Facts:
β(zibran, 124); β(puplonin, 576); β(bitaski, 576)
β(poze, 576); β(stedi, 433); β(skeku, 493)
β(suvo, 191); β(briper, 191); β(gasko, 576)
β(meklen, 576); β(skegok, 576); β(vova, 75)
β(livas, 576); β(saflen, 576); β(skitrel, 75)
β(grikis, 75); β(pestos, 75); β(tregril, 124)
β(gipli, 214); β(nufleskas, 576); β(lanal, 191)
β(plika, 576); β(trebrum, 191); β(mumobru, 493)
β(niski, 214); β(kletri, 576); β(plagu, 191)
β(klefak, 75); β(briduk, 191); β(fepogri, 433)
β(skiskupli, 124); β(kenor, 576); β(skosetror, 576)
β(druvil, 124); β(vuges, 576); β(tristal, 214)
β(trogroklo, 124); β(braban, 576); β(fligin, 191)
β(nustu, 75); β(voplege, 124); β(kuga, 576)
β(brekladros, 75); β(gestutu, 75); β(tudrem, 576)
β(mutos, 576); β(grusil, 576); β(dranok, 576)
β(babraplim, 191); β(sturefum, 576); β(flavis, 191)
β(bratro, 576); β(klutrabrar, 75); β(flidrik, 576)
β(flekek, 576); β(kenastom, 75); β(nitis, 493)
β(saklon, 493); β(druklos, 576); β(gafonel, 75)
β(dritrel, 214); β(tagri, 214); β(nurun, 75)
β(bozuk, 576); β(plurar, 576); β(stidel, 576)
β(klebinu, 576); β(fule, 576); β(pledur, 493)
β(natul, 75); β(bofles, 576); β(zeklu, 576)
β(lafu, 75); β(mifan, 576); β(nusudrim, 191)
β(lelamas, 75); β(plavos, 576); β(pobur, 191)
β(loklupen, 124); β(drose, 191); β(flarer, 191)
β(dinutil, 191); β(brego, 214); β(bromus, 124)
β(brakon, 214); β(zastek, 191); β(kasu, 191)
β(plako, 191); β(lesin, 191); β(fevo, 191)
β(grosimen, 493); β(segrar, 576); β(folofal, 191)
β(tubivol, 433); β(nulus, 493); β(grezom, 576)
β(tresonal, 576); β(skebron, 576); β(brilon, 124)
β(gramabul, 576); β(flutrol, 576); β(dradul, 433)
β(granim, 124); β(stutik, 191); β(danik, 191)
β(ruli, 576); β(fodu, 124); β(plivi, 576)
β(druskal, 576); β(triger, 576); β(tosti, 214)
β(futrem, 576); β(flamufli, 576); β(grodrelin, 191)
β(beskes, 576); β(skiklo, 576); β(klifer, 576)
β(notafur, 576); β(flugem, 191); β(ratranul, 433)
β(klasturas, 576); β(sefle, 576); β(bedris, 576)
β(drotam, 433); β(brozin, 576); β(drumi, 191)
β(flegol, 191); β(fluki, 191); β(grugol, 75)
β(zeklel, 493); β(fluzur, 124); β(lifu, 191)
β(dreraluk, 576); β(flogim, 576); β(rebrer, 576)
β(natril, 576); β(numo, 576); β(maskir, 124)
β(sastek, 191); β(zeves, 75); β(kobra, 191)
β(vudus, 576); β(kego, 75); β(lodrul, 576)
β(nuber, 576); β(treplakluk, 75); ψ(zibran, zeklu)
ψ(zibran, natril); ψ(puplonin, tubivol); ψ(bitaski, numo)
ψ(poze, kenor); ψ(poze, braban); ψ(poze, grodrelin)
ψ(stedi, folofal); ψ(stedi, lesin); ψ(stedi, numo)
ψ(stedi, kasu); ψ(skeku, kenor); ψ(suvo, bozuk)
ψ(gasko, braban); ψ(meklen, flekek); ψ(skegok, kenor)
ψ(skegok, saflen); ψ(vova, ruli); ψ(vova, kenor)
ψ(vova, plivi); ψ(livas, zastek); ψ(saflen, folofal)
ψ(saflen, kenor); ψ(skitrel, lesin); ψ(grikis, fluzur)
ψ(pestos, kenor); ψ(tregril, beskes); ψ(tregril, nurun)
ψ(gipli, grezom); ψ(gipli, grugol); ψ(gipli, kenor)
ψ(gipli, notafur); ψ(nufleskas, kego); ψ(lanal, folofal)
ψ(plika, lesin); ψ(plika, briduk); ψ(plika, maskir)
ψ(trebrum, ruli); ψ(trebrum, kenor); ψ(kletri, braban)
ψ(klefak, kenor); ψ(klefak, trebrum); ψ(klefak, braban)
ψ(briduk, lesin); ψ(skosetror, beskes); ψ(druvil, lesin)
ψ(druvil, vova); ψ(druvil, fluzur); ψ(vuges, bofles)
ψ(vuges, flekek); ψ(vuges, briduk); ψ(tristal, plavos)
ψ(nustu, ruli); ψ(nustu, fluki); ψ(voplege, kenor)
ψ(voplege, notafur); ψ(kuga, sturefum); ψ(brekladros, sastek)
ψ(brekladros, stutik); ψ(brekladros, dreraluk); ψ(gestutu, folofal)
ψ(gestutu, ruli); ψ(gestutu, loklupen); ψ(gestutu, fule)
ψ(tudrem, plagu); ψ(mutos, niski); ψ(mutos, skeku)
ψ(mutos, plavos); ψ(grusil, beskes); ψ(grusil, nufleskas)
ψ(dranok, poze); ψ(dranok, bromus); ψ(babraplim, grezom)
ψ(babraplim, kenor); ψ(babraplim, briduk); ψ(sturefum, kenor)
ψ(flavis, stutik); ψ(flavis, plavos); ψ(bratro, ruli)
ψ(bratro, lodrul); ψ(klutrabrar, ruli); ψ(klutrabrar, nufleskas)
ψ(klutrabrar, saflen); ψ(klutrabrar, plivi); ψ(flidrik, bitaski)
ψ(flidrik, meklen); ψ(flidrik, drose); ψ(flekek, lesin)
ψ(flekek, kenor); ψ(flekek, braban); ψ(kenastom, kenor)
ψ(saklon, briper); ψ(saklon, kasu); ψ(saklon, trebrum)
ψ(saklon, brego); ψ(saklon, braban); ψ(druklos, drumi)
ψ(gafonel, maskir); ψ(dritrel, beskes); ψ(tagri, nurun)
ψ(nurun, kenor); ψ(nurun, stutik); ψ(bozuk, kenor)
ψ(bozuk, voplege); ψ(bozuk, fluzur); ψ(plurar, kenor)
ψ(plurar, trebrum); ψ(plurar, grodrelin); ψ(stidel, nurun)
ψ(klebinu, klefak); ψ(fule, grodrelin); ψ(pledur, treplakluk)
ψ(natul, skiskupli); ψ(bofles, trebrum); ψ(zeklu, fluki)
ψ(mifan, pestos); ψ(nusudrim, pobur); ψ(lelamas, nufleskas)
ψ(plavos, braban); ψ(pobur, gasko); ψ(pobur, pestos)
ψ(loklupen, drotam); ψ(loklupen, braban); ψ(loklupen, grodrelin)
ψ(dinutil, mumobru); ψ(brego, kenor); ψ(brego, braban)
ψ(bromus, saflen); ψ(bromus, drumi); ψ(brakon, rebrer)
ψ(zastek, lesin); ψ(kasu, flekek); ψ(plako, drumi)
ψ(lesin, kenor); ψ(fevo, folofal); ψ(fevo, braban)
ψ(grosimen, brekladros); ψ(segrar, notafur); ψ(segrar, voplege)
ψ(segrar, braban); ψ(folofal, lesin); ψ(folofal, braban)
ψ(tubivol, bofles); ψ(tubivol, kenor); ψ(nulus, ratranul)
ψ(grezom, fodu); ψ(grezom, ruli); ψ(tresonal, kenor)
ψ(tresonal, flekek); ψ(skebron, kenor); ψ(brilon, folofal)
ψ(brilon, nurun); ψ(brilon, notafur); ψ(gramabul, gipli)
ψ(flutrol, fligin); ψ(flutrol, plivi); ψ(dradul, fodu)
ψ(granim, vova); ψ(granim, lafu); ψ(stutik, kenor)
ψ(danik, bofles); ψ(danik, kletri); ψ(ruli, kenor)
ψ(fodu, folofal); ψ(fodu, lifu); ψ(fodu, grodrelin)
ψ(plivi, kenor); ψ(plivi, grodrelin); ψ(druskal, lesin)
ψ(druskal, fevo); ψ(druskal, rebrer); ψ(triger, plurar)
ψ(triger, trebrum); ψ(triger, lifu); ψ(tosti, vudus)
ψ(futrem, flekek); ψ(flamufli, beskes); ψ(flamufli, kasu)
ψ(grodrelin, flekek); ψ(klifer, fule); ψ(notafur, kenor)
ψ(flugem, beskes); ψ(flugem, notafur); ψ(ratranul, folofal)
ψ(ratranul, vova); ψ(klasturas, notafur); ψ(klasturas, dreraluk)
ψ(sefle, kenor); ψ(sefle, segrar); ψ(sefle, brego)
ψ(bedris, lesin); ψ(bedris, braban); ψ(drotam, kenor)
ψ(drotam, flekek); ψ(drotam, plavos); ψ(brozin, druvil)
ψ(drumi, vova); ψ(flegol, lafu); ψ(flegol, grugol)
ψ(flegol, zastek); ψ(flegol, plavos); ψ(fluki, braban)
ψ(grugol, kenor); ψ(zeklel, dritrel); ψ(zeklel, nufleskas)
ψ(zeklel, tagri); ψ(fluzur, beskes); ψ(lifu, flekek)
ψ(dreraluk, fodu); ψ(flogim, trebrum); ψ(rebrer, sastek)
ψ(rebrer, grugol); ψ(rebrer, fule); ψ(natril, lifu)
ψ(numo, poze); ψ(sastek, kenor); ψ(sastek, braban)
ψ(zeves, bozuk); ψ(kobra, ruli); ψ(vudus, folofal)
ψ(vudus, plagu); ψ(vudus, briduk); ψ(kego, trebrum)
ψ(lodrul, bofles); ψ(lodrul, drotam); ψ(nuber, gipli)
ψ(nuber, drotam); ψ(nuber, skiskupli); ψ(treplakluk, lesin)
ψ(treplakluk, kenor); ψ(treplakluk, tubivol)

Known rows:
-3,11,6,26,13,-32,-42,-17,18,-12,-2,14,-12,-35,33,6,5,23,-19,-9,-24,27,-19,-36,24,17,32,-44 -> fluzur
22,23,27,18,37,48,10,-21,-7,11,7,-1,2,19,-4,-6,38,58,-35,-13,-11,-40,6,2,-7,23,-8,-7 -> kletri
26,24,27,12,37,45,17,-21,-5,12,12,2,2,19,-5,-14,37,61,-34,-12,-10,-42,6,0,-3,23,-11,-8 -> plavos
11,8,22,-6,0,12,-37,-18,-4,-18,-17,13,0,0,-23,24,9,45,-40,-6,-27,0,5,18,-7,7,4,14 -> saklon
16,2,17,-3,14,-9,3,-6,10,13,6,-3,1,-3,-15,4,11,20,-2,-14,3,-6,-5,-4,-7,4,-4,15 -> zeklu
11,14,19,-5,0,3,-7,15,4,-2,12,-10,0,-11,-14,10,11,15,-3,-6,10,-12,-6,-10,-15,-13,1,28 -> fule
4,28,6,15,-7,54,8,-53,-9,-21,8,-26,3,15,19,1,38,35,-1,-15,15,-5,2,12,-21,21,-3,-21 -> sastek
13,6,19,14,-1,13,5,-30,0,-4,22,-13,-4,-3,19,19,25,15,12,-11,13,12,-7,4,-11,-3,-9,23 -> sefle
14,2,18,14,1,3,3,-32,3,-3,24,-10,-5,-4,24,20,24,10,12,-11,11,21,-9,-2,-8,-2,-6,18 -> bozuk
22,20,21,17,30,21,7,-21,0,6,15,-2,2,5,1,0,30,43,-21,-9,-1,-18,1,-7,-10,16,-1,-8 -> segrar
6,-4,7,1,9,-12,-6,0,10,11,2,-8,5,-9,-5,2,6,18,5,-9,-1,0,-4,-10,-6,2,-4,3 -> lelamas
-7,14,-1,19,-12,11,-3,-15,-8,5,2,-33,9,-19,-2,33,17,-3,23,2,21,23,2,-3,-41,-18,-8,27 -> vova
8,19,-4,-10,-5,-23,8,-16,2,14,-19,0,-7,-29,-22,0,0,18,6,-10,-5,10,-2,-15,-17,-16,-5,7 -> bromus
-16,-17,19,8,2,18,-49,3,9,11,-33,-25,13,-9,-18,31,-15,16,4,-14,-12,-21,-14,25,7,20,-17,39 -> kego
12,-19,6,-11,10,-11,7,-7,23,3,16,-4,2,15,-9,-19,14,16,11,-13,9,-3,-2,3,-9,12,-16,2 -> fepogri
26,16,25,7,34,28,17,-25,2,15,9,3,1,15,-7,-10,30,53,-23,-16,-8,-31,2,1,-3,21,-14,-5 -> braban
7,-6,2,-22,-9,-16,7,-24,22,-3,-5,-7,0,5,-14,-21,2,14,12,-24,13,-1,-4,2,-7,13,2,-15 -> flarer

Rows:
No name comes twice in this set of rows, the named rows included.
1,37,-9,8,2,-17,1,-7,-5,8,-17,-1,-9,-35,-12,5,10,18,-11,1,0,18,-2,-33,-26,-16,16,-11  brilon
-8,-15,-18,27,-44,26,15,-47,-1,4,-12,-24,-15,41,50,4,33,12,10,-27,33,30,-9,7,-23,-5,16,8  lesin
16,30,22,21,10,49,7,-26,-15,-8,25,-18,0,2,16,17,37,35,-7,-5,8,-12,0,4,-19,2,-10,16  poze
12,-27,-1,10,-2,-18,15,1,12,42,-17,6,-15,38,8,-8,17,28,-15,-26,8,0,-10,-10,-6,-7,10,28  plika
7,33,-1,16,-16,9,4,-51,-9,-10,7,-10,-11,-31,27,22,21,17,16,-7,-1,35,-8,-10,-15,-15,-9,1  voplege
8,18,17,16,-14,22,-3,-18,-8,-14,26,-23,-2,-13,19,32,24,6,17,-6,20,15,-8,3,-21,-17,-6,35  plivi
-3,7,26,16,-11,35,-33,-14,-5,-12,2,-28,2,-10,8,42,10,7,9,-11,9,0,-13,22,-6,0,-11,52  plurar
7,-8,22,2,11,-11,-16,-2,17,9,0,-3,1,-5,-11,10,4,16,-2,-16,2,-4,-12,1,0,8,2,22  nufleskas
0,13,1,6,-34,23,3,-58,0,-30,19,-30,-1,-2,33,12,24,0,33,-16,30,32,-6,12,-24,0,-2,-1  stutik
3,-18,-10,29,-17,9,16,-24,-1,28,-5,-13,-9,30,35,9,26,22,7,-19,10,17,-7,-4,-16,-10,-4,23  treplakluk

Now the same nodes, written a new way:
Known rows:
13,-3,16,-10,-9,-28,-9,19,7,7,-9,-1,1 -> fevo
-20,1,21,-14,-40,-14,-20,47,5,18,9,-11,-11 -> braban
23,-19,7,11,6,-14,-10,26,12,8,-2,8,-12 -> loklupen
0,-3,8,-13,-10,2,-9,0,-6,6,-5,3,5 -> dradul
21,-14,-4,5,20,-6,-1,-1,6,9,-6,14,-7 -> fodu
3,-1,19,5,3,-25,7,-23,10,25,-18,2,11 -> zastek
5,-7,7,-14,-5,2,6,-4,9,3,-7,0,1 -> flegol
-5,-20,8,-26,-7,10,12,6,15,10,6,-8,1 -> briper
15,-17,0,19,31,-14,1,-21,7,14,-14,7,-3 -> druvil
-18,-13,6,-29,-4,6,18,10,14,8,1,-6,-8 -> mumobru
-6,30,-8,14,-8,8,-19,-6,28,-16,-4,-3,9 -> pestos
6,-7,5,-15,-5,2,6,-2,7,-1,-8,-1,1 -> pobur
-16,14,4,-12,-27,0,-12,10,-6,4,-6,0,-9 -> zeklu
-9,2,4,-17,-4,-5,12,-1,8,-2,-13,3,-6 -> pledur
-18,15,5,-10,-29,1,-11,9,-4,6,-5,0,-8 -> klebinu
-17,13,2,-8,-26,5,-11,2,-5,0,-8,-3,-8 -> klasturas
-19,11,6,-10,-29,3,-9,7,-2,10,-5,0,-9 -> flidrik

Rows:
No name comes twice in this set of rows, the named rows included.
-18,8,30,4,-66,6,-2,14,11,32,-2,8,-24  meklen
16,-20,-4,5,21,3,1,-4,9,3,-4,7,-8  zibran
14,-34,-9,12,22,15,1,-15,5,-11,-14,-4,-20  tregril
-2,32,-15,-3,5,6,-18,-14,17,-10,-5,2,6  vova
3,-38,-1,14,14,13,2,-15,-6,-16,-15,-5,-28  dritrel
7,7,14,4,-19,-16,-9,26,22,-14,-6,-3,19  sastek
-17,17,6,-7,-18,-9,-9,0,-7,13,-8,2,-4  vudus
3,-7,0,20,16,-2,-4,-1,7,-19,-4,9,7  gipli
-17,23,39,29,-68,-22,-14,26,21,26,-6,7,-2  flekek
-19,33,4,6,-34,3,-13,12,10,-12,-3,3,12  plivi
-14,17,7,-11,-34,2,-10,11,-3,8,-4,4,-10  fule
-19,17,12,2,-24,-15,-11,-3,-3,18,-12,1,-3  druskal
1,18,-11,-15,3,5,-19,-7,8,3,-4,0,-14  nustu

The same nodes again, as new rows of numbers:
Known rows:
-5,-30,32,20,19,-16,-6,17,-11,27,23,0,2 -> grugol
1,-6,6,-6,-11,7,3,9,-4,0,-3,-1,11 -> suvo
-1,18,-7,-1,3,-9,2,-13,7,-8,-11,0,2 -> nuber
31,5,-1,-5,-6,49,-2,8,-7,-10,34,4,-21 -> loklupen
14,-27,29,-13,-1,-11,21,9,-9,0,-3,-8,1 -> klutrabrar
-20,5,-4,10,25,-1,-5,-18,-6,17,-8,-3,4 -> saflen
15,23,-8,3,3,-7,8,-18,-1,-5,-9,-10,4 -> fule
2,-6,10,-11,-12,7,6,4,-5,-2,-4,-4,12 -> plako
-18,-16,6,32,29,-14,-10,5,2,19,6,-9,14 -> skeku
10,-26,18,-7,-11,-15,22,20,-1,4,-5,-1,-9 -> grikis
6,18,-7,-2,2,-7,8,-19,1,-6,-10,-5,2 -> lodrul
16,21,4,-6,14,-1,10,-25,-4,-10,-16,-15,11 -> bofles
12,20,-25,8,-11,-22,5,-20,-4,-2,0,-6,0 -> vuges
-6,-29,33,19,17,-16,-6,18,-10,26,20,0,1 -> kenastom
15,-26,25,-8,-11,-15,7,11,-1,-5,4,1,-6 -> natul
-1,-16,-12,-14,-6,15,-12,30,-7,-17,11,-23,12 -> brakon
-4,-19,-14,-13,-7,-3,14,-12,-14,1,3,19,-19 -> stedi

Rows:
No name comes twice in this set of rows, the named rows included.
25,11,-3,24,4,-16,2,3,-15,9,35,6,-10  drotam
-18,13,10,17,40,-6,-10,-15,-10,20,4,-7,19  ruli
-6,-12,-14,-14,-5,16,1,42,-4,-12,5,-22,11  tagri
13,1,6,-13,4,-4,20,-6,-10,-10,2,9,-7  dradul
27,-31,36,15,14,13,-10,4,-3,14,4,-8,-21  klefak
-20,30,-7,1,-6,-17,6,25,34,-6,-23,21,-4  beskes
18,-35,25,-15,-3,-6,19,0,-12,-3,-7,-10,-5  gestutu
-31,14,11,26,27,-19,-42,-5,11,11,13,15,12  kenor
29,-21,38,-12,3,-6,17,0,-11,-6,-3,-18,3  kego
35,13,-17,18,-38,-15,3,9,-14,3,25,-8,6  kasu
2,-23,37,-9,-13,-23,-19,10,14,-16,10,12,-3  lafu
-13,-55,-6,-12,-20,-17,5,-6,-12,11,4,9,-20  skitrel
1,6,-1,-19,-5,25,13,11,-10,-11,33,11,1  zibran
5,-14,-13,-10,-6,20,-15,33,-4,-17,10,-23,7  tristal

